Each row is shifted at random along 3 fixed directions that mean nothing.
Known rows, with every step that occurs:
kigizif > bazu > fidap > kotam > rusu: [ 224 -219  -62   24 -250   42 -451   85 -189 -130 -175 -106 -179  -63
  349   34  270   34  149  384 -267  100  -15 -285 -114  143 -286   78
 -143 -190 -192  274  -88  378 -149  167  -28 -225 -426  451    4  -85
 -149 -181   72  307   16 -299   22  -66    7]
sitise > fidap > kotam > bazu > kigizif > miziv > guvo: [ 154 -171 -287  133  444  205  -71  244  248  285   57   97  143    4
  296 -103  181 -149  171  116  363  142  236   11 -321  209 -258  303
    0 -222  -16 -500 -299  109   91   87  -48 -150 -109  272 -198  168
  264   34  -56   22   28  266  336  -35   91]
miziv > fidap > kigizif > sitise > bazu: [ 249 -290 -216  276  512  231 -323  612  149  303  227 -278  217  -18
  159 -125  378  -93  262  166  399  218  328  109 -552  290 -324  218
  -10 -480 -146 -673 -624   53   94  123  118 -189  -48  149 -361   14
  247   17 -141  130 -133  216  330 -134  184]
bazu > kigizif > fidap > kotam: [ -38  -45   95   22 -105   18 -122   92  -44 -250  -23   -3 -143  -99
  224   59  -23  205  141  207 -263 -126 -113   87   41  -52  -58  -52
  -94  -93 -126   56   15   34   -9  104  -42  -34 -171  134  -23   23
 -187 -117   -9  224   37 -122 -168  113  101]
kigizif > fidap > kotam > rusu > miziv > degis > gira > guvo: [ 141 -159 -232   -6 -295  -93 -148  -12 -198  -72   10  198  -45  236
  -86  -65   19  147   52  191  181  -74   -9  -95   25  282   90  256
  -74  197  -20    6  124  255 -206    0 -103 -126 -121   95  239  121
   69   14  160   17  -71   68  235  -95   38]
tibomik > rusu > guvo > gira > degis > miziv > fidap > kotam > sitise > kigizif: [-225   70  -95  -26 -300 -153  257  -18  -23 -104  272  196    2  198
 -595  -71 -393  175   16  -17  150 -357 -107  249  190   -1  295   39
    1  335  142 -346  229  -59  -10 -256  -47   43  182 -316  154  257
   97  137   74  -91  -48  213   -2  106  105]
tibomik > rusu > degis > kotam > fidap > kigizif > miziv: [-171   49  103  -14 -277 -189 -102   55 -104 -305   71   96 -146   42
    7  181 -244  242   79  191 -208 -291 -303  154  210 -149  135  136
  -32  197   -2  -91  169   18 -110   46   14   20  -61  -76  130   13
  -98  -21  121  162  -14 -128 -269   19  125]
miziv > degis > gira > guvo > tibomik > sitise > fidap > kigizif > bazu: [ 168 -239 -187  -42 -383  -90 -160  -34 -228   77  -19 -110    6  127
   -3 -225   97  -14  105  164   39   80   94 -112 -238  141 -162  -14
 -103   66   44   66  -13  250  -53 -181   45  -74 -158   62 -116  118
  -23   88   85   82   -2  -61  186   42  -22]
guvo > tibomik > sitise > fidap > kigizif > bazu: [ 138 -287 -130 -134 -416  -57 -141 -184 -206   33 -102 -185  -79   72
  198 -126   49   19  111  251 -337  176  100 -163 -231  -70 -352   10
 -119  -59  117  277   58  261   37 -171   22  -31 -275  236 -279  120
 -122   50   37  141  111 -220   46   87 -111]
bazu > fidap > kotam > sitise > kigizif > miziv > guvo > gira: [-194   91  -36 -109 -208  -24  351 -276 -110 -155    2  179 -144   -9
  -53   68 -345   53    8   46 -196 -251 -105  100  226 -132   74 -134
  -73  199   38  100  358   22   80 -122 -123  112  -27  -23  133  269
  -93  -23  -32   37  194   68 -101  295   53]
bazu > fidap > kigizif > miziv > degis > rusu: [  13  -39  -24   47 -330  -81 -204  149 -127 -240   93   28  -84    4
   67  256   17  107   94  230 -239 -240 -153  103   35   -9    5  301
   17    2  -55  -71   17   48 -108   90   -3  -46 -144  123   93  -42
  -42   -2    8  202  -31 -134 -107  -52  172]
kigizif > miziv > degis > rusu: [-145   -3  -19  -41 -691 -170   12  -18 -170 -368  185  125  -66  105
 -309  207 -268  359    6  117 -246 -406 -229  214  248  -23  313  143
    4  290   53  -28  302  -91 -137 -103  -79   53   46 -109  253   94
  -62   80   75   58  -83  -95 -118  -14  127]
guvo > sitise > bazu > fidap > kigizif > miziv > kotam > rusu > degis: [ 117  -58  -94  -33 -141  -85 -217  -27 -179  -36  -82  -13 -143   70
  283   94   81 -111   88  333 -161  -17  -85 -171  -51   -2 -238  239
  -72  -54   25   39  -24  348  -47   42   49 -111 -363  241  -13  -24
  -42  -81   55  211  142 -193  -36  -41   15]
sitise > bazu > kigizif > miziv > fidap > kotam > rusu > guvo > sivog: [  62  -85 -136   35   33   36   66   18   90   36   87  195   30  -26
  -20   76 -128  -22  118   57   11  -60  -19  176 -125 -110 -103   65
   51   37  120 -356  -22  -52   80 -129  -72   18  -55   72 -115  214
  113  118    9   29   25  191   45   11   53]
rusu > guvo > tibomik > sitise > kigizif > miziv: [ 139 -312 -324  -91 -587  -33  -71 -135  -36  114   39  -52  150  183
 -206 -185   12   42   51  100  -78  105  174  -96 -253  110 -228  120
 -180   72  199  -22   22  181   18 -268  -79  -96  -68  150 -237  224
  150  274  118  -20  -60  -15  257  -93 -115]
fidap > kigizif > miziv > degis > kotam > rusu > guvo: [-108    3  -76  -44 -353 -163  105  -76  -89 -195   89  318  -47   71
 -218  123 -271  135   14  106   12 -403 -176  159  241   13  194  196
  -79  280   73 -137  233  -11  -82  -60  -79   36   -9  -71  169  150
   30   56  160   10   39   29  -14  -14   94]
sitise > bazu > fidap > kigizif: [ -58  -78   63   16 -148   21    0   66  -19 -148   59  -53 -126  -39
  200   18 -104  116  149  137 -244  -97 -107  221  -39 -168    3 -141
   21  -40  -24  -72   29  -75   75  -76  -10   79  -71   18  -89   96
 -161  -50  -79  137   79  -48 -154  172  107]
bazu > kigizif > fidap > kotam > sitise > tibomik > guvo > gira > degis > miziv: [ -18   41   42  155 -209   48 -225  417  267 -189  193  -49   62 -202
 -138  -74  104   48  186  121   70 -173 -226   70   -8  189   43  -19
 -149  -42 -261 -342 -226   36  -90  -36   41 -195    5  -74  130  -44
   19  -18   28  196 -152  -63   17    8  228]
degis > miziv > guvo > sivog > fidap > kigizif > sitise: [ 248 -225   40  182  -74  106 -594  604   24 -227  215 -318   14 -266
  -90  229  336  269  265  220 -132  -87   37  262 -385   99 -229  250
  -84 -297 -210 -447 -479 -148  -67  142    7  -72  -66   59 -196 -138
    1  115  -61  364 -367  -10  -91 -260  298]
fidap > kigizif > sitise > kotam > rusu > miziv > guvo: [ 261 -318 -499   99  232  136    7  145  203  341  149  128  291  199
  -63 -146  143 -236   98  143  512  126  321  -75 -283  400 -195  464
  -99 -128   -6 -457 -225  222   41  -92  -82 -260  -37  208 -146  238
  386  177   39 -115  -26  345  592 -205  -11]
tibomik > sitise > fidap > kigizif: [  -7 -177  -15  -22 -288  -18  -53   31  -57 -113  104 -114  -60   88
   32  -32 -100  177  130  146 -239  -38   13  137 -122  -96  -89  -62
  -85  -21   16  -23   12   11   56 -127  -38   16  -69   17 -130  118
  -96   34  -29  112   16  -40  -62  112   41]
degis > rusu > guvo > sitise > fidap > kotam > bazu > kigizif: [-198   -7  -64  -72 -375  -99  450 -184  147   -5  229  314   20   47
 -461 -163 -501   12   51  -79   45 -319  -38  308   81 -249  206 -139
   87  287  237 -387  294 -194  182 -469  -93  106  150 -244   49  378
    3  191   57 -165  115  241    2  284   15]
sitise > bazu > fidap > kigizif > miziv > guvo: [  70  -24  108  144 -148  113 -337  367   10 -273   80 -255  -95 -335
  160  257  176   49  180  165 -334 -229 -200  233 -125  -54 -131  -88
  -93 -179 -241 -179 -240  -77  -23  108   33  -51 -143  162  -20 -117
 -107  -23  -88  376  -83 -185 -257  -35  266]
tibomik > guvo > sitise > kigizif > miziv > kotam > rusu > degis > gira: [  37 -180 -421 -264 -481 -263  278 -595 -392  204 -145  325  -46  597
 -138 -207 -295  -46 -101  154  144   76  159 -296  130  144  -11  264
 -146  397  378  225  442  406  -51 -211 -113    9 -152   34  -33  384
  169  143  226 -218  187   89  358   50 -238]
sivog > fidap > kotam > rusu > degis: [ 231 -458 -461   12   53   72 -187   64   49  273  -15   96  111  507
  189 -261  176   55  129  270  392  320  322 -218 -335  390 -208  606
    2  -64   61 -179 -120  327  -88   96 -119 -256 -167  236 -133  205
  231   33   77 -130  -89  227  576 -190  -78]
bazu > fidap > kotam > rusu: [ -20 -207 -215  166  175  139   77  362  415   85  291  185  197   98
 -160 -160  -31  125  189   36  374  -32   44  211 -194  171   95  168
   82  -76  -92 -625 -179 -112   57 -112  -92 -157  132  -33  132  222
  171    1  -41 -116 -112  346  318    0  139]
kigizif > miziv > kotam > rusu > guvo: [ -28 -110 -192  151 -116   29  -16  360  265  -47  319  160  222   30
 -477  -15  -80  189  107  -16  316 -277  -51  272  -65  209  191  149
  -79   85  -67 -636 -131 -166  -29 -109  -79 -110  196 -127  138  163
  241  129   67  -59 -207  239  207 -166  181]
guvo > sivog > fidap > kigizif > sitise: [  60 -239   15   96   45   80 -171  344  140 -107  212 -134   33  -19
   93   21   15  291  253  133  -47   44   51  304 -334  -88 -112   94
   61 -169  -62 -388 -224 -206   70  -50  -32   54   67  -91 -251   97
  -38   73 -127  134 -171  167  -26    8  168]
sivog > fidap > kigizif > miziv: [  72 -305 -154   -4   10   93 -136   84    5   14   -4  -33  -51  162
  365   10   88  175  165  250  -53  126  124   39 -222   36 -208  394
   44 -139   81  -95  -85   85   -9  138  -75   -3 -129  250 -205  127
   55   16  -74   84  -19   69  108  -13   66]
miziv > kotam > fidap > kigizif > bazu: [-111 -121 -146 -106  233  -48  380 -270  -94  179  -54  330  -75  206
  200 -141 -339   47   71  116  188   10  171   40   80  -71   24  134
   77   55  217  -80  266   66  145  -57  -55  189  -55   40 -147  356
   10  -62   29 -153  280  209  181  264  -52]
fidap > kigizif > miziv > guvo: [  94 -169  -62   33 -322   19 -250  135 -139 -224   12 -124  -61  -95
   34  185   91  187  102  188 -236 -178  -46   86  -57  107  -96  119
 -157  -63 -128   29  -48   25  -94  118  -58  -46 -142  206    3    9
  -51   32   28  238 -119 -132  -39 -101  128]
rusu > degis > miziv > kotam > sitise > kigizif > bazu > fidap: [-127   66 -156 -245 -126 -174  457 -588 -382  105 -102  473 -188  311
   26  -43 -408  -38  -59  184  -11  -88  118  -64  298 -139   76  164
   50  235  414  151  510  258  116 -195  -92  247 -159   27  -71  330
    8  -15  136 -127  423  108   63  266 -130]
guvo > tibomik > sitise > bazu > fidap > kigizif > miziv > degis > gira > kotam > rusu: [-209   54   18  -73 -332 -146  166 -104  -15 -146   70  150 -102  -57
  -79   17 -263    7   58  137  -90 -260 -287   93  207 -157  128  -58
   41  260   84  -85  243  108   10 -255   42    1  -74  -75  231  130
 -110  -42   66   54  179  -83 -154  225   71]
tibomik > guvo > sivog > fidap > kotam > bazu > kigizif > sitise: [ 130 -319 -282  -36  250  113  139  -93  214  322  -14  207   97  234
  301 -340  -89  -10  189   87  340  358  360  -30 -351    8 -263  183
   72  -65  174 -312  -72   71  185 -157 -133    2  -16   68 -476  375
  169  140   -3 -141   76  385  402  123  -98]
rusu > guvo > tibomik > sitise > fidap > kotam > bazu > kigizif: [ 138 -235 -201  -59 -298  -15 -107  -83   26  141  -48  -30   45   27
   -9 -275   36  -83  116  136  -33  119  165 -134 -266   40 -311  -21
 -176  -19   88  -53  -53  223   88 -211  -37 -147 -185  174 -273  176
   15  117  136   44   45  -39  191   43 -108]
gira > kotam > fidap > kigizif: [ -20 -309 -236  -28  221   33  112  -67   80  250  -11  274   46  298
  162 -286 -154  112  136  151  388  182  288  -31 -107  142  -29  265
   81  -34  150 -221   65  150   81   -3 -113  -10  -77  139  -94  318
   94  -48   57 -174   96  277  359  132  -57]
gira > kotam > bazu > fidap > kigizif > sitise > tibomik > rusu > guvo > sivog: [ -64  -79   69  -29 -448  -93  -15  -28  100 -194   72   32   22 -167
 -101  -55 -276   24  145   42 -176 -132 -175  202  -25 -291  -23 -299
  -40  176  -40 -140  144  -84   86 -354  -34  -27   36 -123 -131  161
 -130  158  124   64   11  -32 -143  173   12]
tibomik > guvo > sitise > kigizif > fidap > kotam: [  30 -194 -135  -40 -124   29   58   -3  158   44   88    4   41  151
   -7 -240 -114   92  127   50   41   39  104   61 -174    7 -131  -31
 -112   26   63 -182  -36   20   97 -180  -72  -57   -4  -25 -184  243
   51  121   -7  -19   11  133  145  106  -10]
tibomik > sitise > fidap > kotam > rusu > degis: [ 124 -350 -511  -28   17   42  159 -111  154  380  116  251  219  570
  -56 -357  -86  -47   73  107  477  289  327 -143 -266  268 -110  379
   19   90  171 -280   30  285   50 -234 -134 -202  -26   63  -82  369
  309  123   84 -288   61  365  625  -36 -149]
fidap > kotam > bazu > kigizif: [  61 -198 -209  151  390  138  -51  316  282  224  120   98  137   66
  217 -251   97   39  195  128  438  137  211   46 -253  246  -70  181
   14 -206  -58 -517 -276   49   76   39  -17 -131  -20  110 -181  167
  158  -34  -23  -18  -34  264  330   -1   65]
guvo > gira > degis > miziv > fidap > kigizif > bazu: [ 126 -196 -223   65  194   29 -253  190 -249  204    7  -20  -11  269
   80 -116  214  125  136  274  299  205  222 -139 -194  331 -144  414
   63 -176   62 -170 -165  280 -113  229   61  -32 -176  178 -140   66
  150  -75  -27   74  -40   63  278  -78   93]
rusu > guvo > gira > degis > miziv > fidap > kotam > bazu > kigizif > sitise > tibomik: [  80   22  -13  241   29   86 -362  552   81  -10  174 -123  119 -243
 -172  -68  264  -60  195  165  280 -116  -36   41 -139  303  -96   88
 -133 -211 -229 -526 -398  105  -78  129  112 -229  -50   23  -44 -100
  117  -21   51  218 -171  -31  101  -79  254]
sitise > fidap > kigizif > miziv > kotam: [ 113 -174 -181  -15  202   19 -171   47  -70   57  -60   27  -38  181
  432    7   97   67  115  251   37  112  147  -55 -141  100 -251  375
  -93 -110   58  -69  -96  214    4  174  -46  -76 -228  268 -247  101
   94  -39  -22   85   95   33  124  -35   32]
bazu > kigizif > miziv > kotam: [ -44  -50  -90   97  149   34  -62  249   91  -50  119   89   71   24
   79   19   11  191  121  145  140 -103   18  143  -28  136   20  205
  -66 -101  -20 -364 -138   -7   24  111  -28  -57  -29   68  -97   87
  102  -12  -15   78  -33  103   58  -42  134]
guvo > tibomik > rusu > degis > kotam > sitise: [-115 -178 -230 -146 -633 -263  108 -196 -134  -72  124  148   76  312
 -543 -209 -307  275   -5   89   61 -147  -11   15   68   74  181   96
  -92  361  181  -71  323   94  -45 -343  -59  -65   62 -205  100  273
   21  166  266 -148  -80   45  186  -24 -108]
miziv > fidap > kotam > bazu > kigizif: [-104  -78  -44  -38  131  -15  194 -105 -139   40  -28  183 -114   59
  116  -70 -205  112   91  146   28  -79  101   86   53  -52  -23   27
   27  -40  137 -113  132   34  108   52  -50   94 -114  103  -97  232
  -59  -97   36   -3  155  108   37  233    8]
rusu > miziv > kotam > bazu > kigizif > fidap: [  64   36  162 -176 -447 -226 -364 -289 -677 -342 -335  -60 -437  -66
  388  225    4  187   24  436 -674 -120 -119 -230  233 -133 -205   19
 -252  -15   50  622  269  367 -123  256   -5   88 -517  358 -127 -115
 -340 -182  166  405  186 -528 -392   59  -38]

Rows:
[  39 -219 -293 -111 -322  -82  114 -271 -199  185  -41  223   21  435
 -246 -453 -188   91   17   96  423  110  197 -180  -26  262  124  -92
  -39  298  175  -25  249  300  -55 -246 -125  -47  -24  -44   82  349
   83   67  209 -202   34  208  400  100 -157] | rusu > degis > gira > guvo > sitise > kotam > bazu
[ -39   21    0  142  338  144  -50  350  292  -46  167    5  -33 -138
  379   72   63  -16  197  192  113 -124  -55  198 -118    6  -63  217
   65 -159  -78 -497 -264    1   78   63   31  -61  -61   61  -93   11
   56  -59 -126  188   47  140  -40   44  219] | sivog > fidap > kotam > sitise > bazu > kigizif > miziv > degis
[ -18   97   89  232   25   71 -457  583   45  -99  189 -222   43 -186
 -139  -23  214   82  186  142  148 -160 -106   73 -143  213  -51  -88
 -141 -141 -250 -498 -388   82  -97  160   98 -166  -71  -37   19 -148
   63  -65  -34  316 -167  -93 -127  -58  300] | tibomik > sitise > kigizif > miziv > guvo > gira > degis > kotam > bazu > fidap
[ 136 -417 -491  -54  -25  -44  -63  -85  -30  351  -81  119  163  288
  -72 -250   57  -58   76  150  432  252  306 -230 -246  312 -208  470
  -15   69  141 -182   19  332  -45  -40  -47 -213 -122  262  -63  302
  270  150  167 -167  -61  197  529  -93 -101] | degis > gira > kotam > fidap > kigizif > miziv > guvo > tibomik > rusu
[-153   66   -7 -116 -366 -184   15 -125 -298 -210   59  171 -183  230
 -257  -37 -246  344   19  189  -42 -206  -82    0  259   70  228   81
  -68  247  112   64  303  161  -97  -63  -82   83  -82 -122  207  140
  -91 -108   84   29   56  -45  -57  118   67] | guvo > gira > degis > miziv > kotam > sitise > fidap
[  10 -105 -134  103  225  137   79  216  207  189  164   36  148  -73
 -196 -176  -15  -89  157   35  279  -47  144  126 -233   94 -102  -81
  -13 -159  -20 -548 -198  -41  162 -113   -2  -54   26    9  -67  205
  130   61  -36   -8    4  235  207   90   93] | miziv > guvo > sitise > kotam > bazu > kigizif > fidap
[ 166 -130 -228   14  189   31 -167  -14 -143  181  -84  126  -15  129
  119  -61   72  -83  110  163  303  193  201  -87 -198  152 -169  110
   27   31   -4 -189  -49  284   -2  -23  -48  -59 -176  139  -98  146
  128   20   95   62   52  196  217  -25    7] | rusu > degis > gira > kotam > sitise > bazu > fidap > kigizif > miziv > guvo > sivog
[-119 -130 -383  -51  519  -40  416 -176   13  447   57  531   89  520
   58 -346 -279   29   55   53  779  182  339   60  -10  169  167  404
  236  189  319 -479  202  142  131  -99  -82  111  113  -87  -99  451
  298   28   72 -376  226  567  492  180  -43] | rusu > miziv > degis > gira > kotam > bazu > fidap > kigizif
[ -49   38  211  151 -136   19 -376  381  -39 -232   59 -189  -90 -275
  -73  -50   58  122  196  149  -54 -176 -158   96  -34   33  -23 -337
 -167  -98 -344 -163 -170   31  -38   87   59  -98  -71  -68   -4 -104
 -196 -141   14  328  -82 -168 -229   95  222] | rusu > guvo > gira > kotam > bazu > fidap > kigizif > sitise
[-113  115  187  -16 -275 -140  -73   64 -195 -374  129 -158 -233 -200
  -49  258 -194  157   69  194 -482 -383 -267  228  170 -258   28 -138
 -122   78  -11  -23  105  -11   -5  -82   66   51  -98  -29  -18  -35
 -183   13   24  324   28 -194 -459   91  127] | tibomik > rusu > miziv > fidap > kotam > sitise > kigizif > bazu
[  35   25 -137  -33 -131 -138   44 -104 -236  -65    9  195 -119  148
  135   98  -73  -38   34  254  -32  -92  -59  -52  130   58    9  256
  -79  106   40   20  158  258  -53  -32  -23  -56 -181   69   66   88
   -1  -45   64   93  148    5   33   49   38] | bazu > kigizif > sitise > fidap > kotam > rusu > miziv > degis > gira
[ 115 -294 -248 -145 -300  -69  -43 -304 -397   20 -208  147 -171  373
  337  -73   -6  124   48  273   28   99  161 -164  -37  140 -102  376
   13  141  191  302  234  320 -133  118 -132   42 -235  263  -69  208
    7   19   80    3   76   41  211   54  -48] | sivog > fidap > kigizif > miziv > degis > gira > guvo
[ 131 -283 -316   82 -389  -40 -309  259  -20    5  164 -156  208   80
 -496 -151  126   92   72  112  301  -30  136   -3 -161  407   33  130
 -226  115 -131 -339 -122  172 -120 -140  -25 -325   45   20   40   96
  219  229  216    0 -305   84  331 -238   37] | degis > gira > kotam > sitise > tibomik > rusu > miziv > guvo
[ -45   33  130  -48 -383  -54 -192  -98 -374 -236 -146 -152 -239 -181
  -15   24  -56   54   66  215 -343 -174 -102  -80  132  -11  -59 -363
 -207   13 -157  311  161  212  -31   45    9  -14 -293  100   53   -4
 -287 -144   35  310   95 -300 -243  185   60] | miziv > guvo > gira > kotam > sitise > bazu > kigizif > fidap
[-189   11   51 -106 -263 -222  125 -208 -232 -155  -19  181 -179  152
   11   16 -385  154   43  165 -142 -203 -179   91  240 -201  152   -2
   16  261  109   62  354   62  -29  -85   21  118  -69 -126   13  153
 -145  -19  141   39  144  -76 -170  167    1] | tibomik > rusu > degis > kotam > fidap > kigizif > bazu
[  93  -66   74  145 -543  -40 -406  374  -79 -180  150 -319   41 -180
 -275 -118  192   74  173  113 -135 -128 -208  106 -223   89  -18 -347
 -153  -23 -200 -196 -234   47  -97 -166  127 -144  -64 -115   45 -106
 -122   66   64  297 -220 -214 -129  -34  164] | rusu > degis > gira > guvo > tibomik > sitise > bazu > kigizif > fidap
[   7   13 -146  118  -36   27 -130  229   84   19  111   73   50   29
   -1  -32   38  -59  108  121  211 -117  -57    5  -48  193   16  221
   21   37  -89 -330  -76  120  -93   43   -3 -162  -93   59   93   73
  120   -2  -39   88  -39   56  113    3  171] | sitise > fidap > kotam > bazu > kigizif > miziv > guvo > gira > degis > rusu
[ 225 -181 -181  173  338   91 -374  407   50  234   18  -78  143  -60
  382 -149  368 -223  216  284  383  185  236 -144 -335  312 -349  318
 -114 -349 -162 -413 -441  280   13  192  111 -264 -213  235 -296  -49
  164  -65   56  129   20   22  339  -84  106] | miziv > degis > kotam > bazu > fidap > kigizif > sitise > tibomik
[  71 -151 -216   96   16   45 -111  283  243  106  183  -73  175 -176
 -168  -48  106 -154  152   80  171  -91   29  114 -280   62 -193  168
  -42  -71  -31 -550 -258   36   79 -182   64 -203  -26   79  -87  108
  194  171   38   77  -72  110  151  -92  118] | degis > kotam > sitise > bazu > fidap > kigizif > miziv > guvo > tibomik > rusu
[ -50  -56  -70  -16 -114   46  119  -51   41  -27   37  126  -11  -76
 -124   35 -147   -3   85  119  -62 -151   -3   44   12  -24  -66    1
  -52  -24   68 -193   55   55   88  -68  -87   -3 -100  145   82  188
   13   38   30   60   63   60   23  112   47] | bazu > kigizif > miziv > guvo > sitise > kotam > fidap
